Below are the code and all the weights of a small trained network. Each question names an input and a class and asks about switching units off, where a switched-off unit gives its printed mean instead of its output.

import numpy as np


def w(rows, s, z=0):
    codes = np.array(rows[::2]) - 128.0
    scale = np.full(codes.shape[1], s)
    scale[-1] = z or s
    return codes * scale


def f(y):
    return y / 2 * (1 + np.tanh(0.7978845608 * (y + 0.044715 * y**3)))


def log_softmax(a):
    a = a - a.max(-1, keepdims=True)
    return a - np.log(np.exp(a).sum(-1, keepdims=True))


def net(x, mask):
    res = np.array(x, float).reshape(1, 4) / 4 @ E
    y = f(res @ A[0][:, :-1].T + A[0][:, -1])
    res = res + np.where(mask, y, B[0][:, -1]) @ B[0][:, :-1]
    return log_softmax(res[-1] @ U[:, :-1].T + U[:, -1])


A, B = {}, {}
E = w([
[74,113,214],'x0',
[235,144,173],'x1',
[127,128,128],'x2',
[88,252,89],'x3',
],0.015)
A[0] = w([
[114,87,32,117],'n0',
[167,177,245,78],'n1',
[175,122,107,147],'n2',
[231,156,88,117],'n3',
[31,112,168,98],'n4',
[154,35,89,193],'n5',
[124,92,2,202],'n6',
[77,182,164,154],'n7',
[147,25,128,254],'n8',
[167,93,92,64],'n9',
],0.017,0.008)
B[0] = w([
[105,131,214,176],'n0',
[150,150,235,208],'n1',
[166,118,124,165],'n2',
[216,117,47,202],'n3',
[61,99,70,195],'n4',
[151,56,143,218],'n5',
[171,165,213,206],'n6',
[103,183,92,183],'n7',
[144,3,136,250],'n8',
[166,114,142,154],'n9',
],0.031,0.021)
U = w([
[126,90,236,255],'0',
[132,248,215,173],'1',
[57,55,141,35],'2',
[61,177,120,56],'3',
[166,83,137,26],'4',
[176,197,108,100],'5',
],0.011,0.0073)

Each question gives the input, the list of numbers given to net, and the class t.
The units are the neurons (one row each of A and B). Each row of codes is followed by its name. A weight is (code - 128) times the scale printed after its matrix; where a second scale follows, it is the last column's (A, B and U).
mask holds one flag per neuron, in row order. A switched-off neuron (its flag False) gives its mean, the last column of its row in B, instead of its output. The means were averaged over made-up inputs and are rounded, as every weight is.
A unit's drop is (log p(t) with every unit on - log p(t) with that unit switched off) / (log p(t) with every unit on - log p(t) with every unit switched off).
The circuit of an input: a set's keep is (log p(t) with only the set's units on - log p(t) with every unit switched off) / (log p(t) with every unit on - log p(t) with every unit switched off). Starting from all 10 units, units are removed one at a time, each time the one whose removal leaves the highest keep (on an exact tie, the one counted first), for as long as the keep stays at least 0.8.
units of the circuit, in order: the units of the circuit, biggest drop first
unit that matters most: the unit with the biggest drop
k most important neurons: the k neurons with the biggest drops, biggest first
drop of u: that unit's drop, to one decimal
input [-5,2,2,1], class 5: units of the circuit, in order -> n8; n3
input [-8,2,2,5], class 5: units of the circuit, in order -> n8
input [-3,8,-8,0], class 4: 2 most important neurons -> n3; n7
input [6,0,3,-3], class 2: 2 most important neurons -> n6; n4
input [2,-8,7,1], class 3: units of the circuit, in order -> n8; n4; n5
input [-8,0,-6,8], class 1: 2 most important neurons -> n6; n0
input [0,2,-8,-5], class 4: 3 most important neurons -> n6; n0; n1
input [1,4,2,1], class 1: 2 most important neurons -> n8; n5
input [1,-8,8,2], class 3: 2 most important neurons -> n4; n8
input [6,-6,-4,4], class 3: 2 most important neurons -> n8; n7
input [6,-1,5,1], class 3: 2 most important neurons -> n8; n5
input [1,-8,-3,0], class 2: 2 most important neurons -> n4; n1
input [7,0,-4,-6], class 2: units of the circuit, in order -> n4; n6
input [0,8,1,6], class 5: unit that matters most -> n3
input [0,4,3,-1], class 4: 3 most important neurons -> n6; n0; n3
input [8,-4,6,2], class 3: 2 most important neurons -> n8; n7
input [2,-8,2,2], class 3: drop of n4 -> 0.4
input [0,-6,-6,2], class 1: drop of n8 -> 0.5
input [-1,3,2,3], class 5: drop of n8 -> 0.4
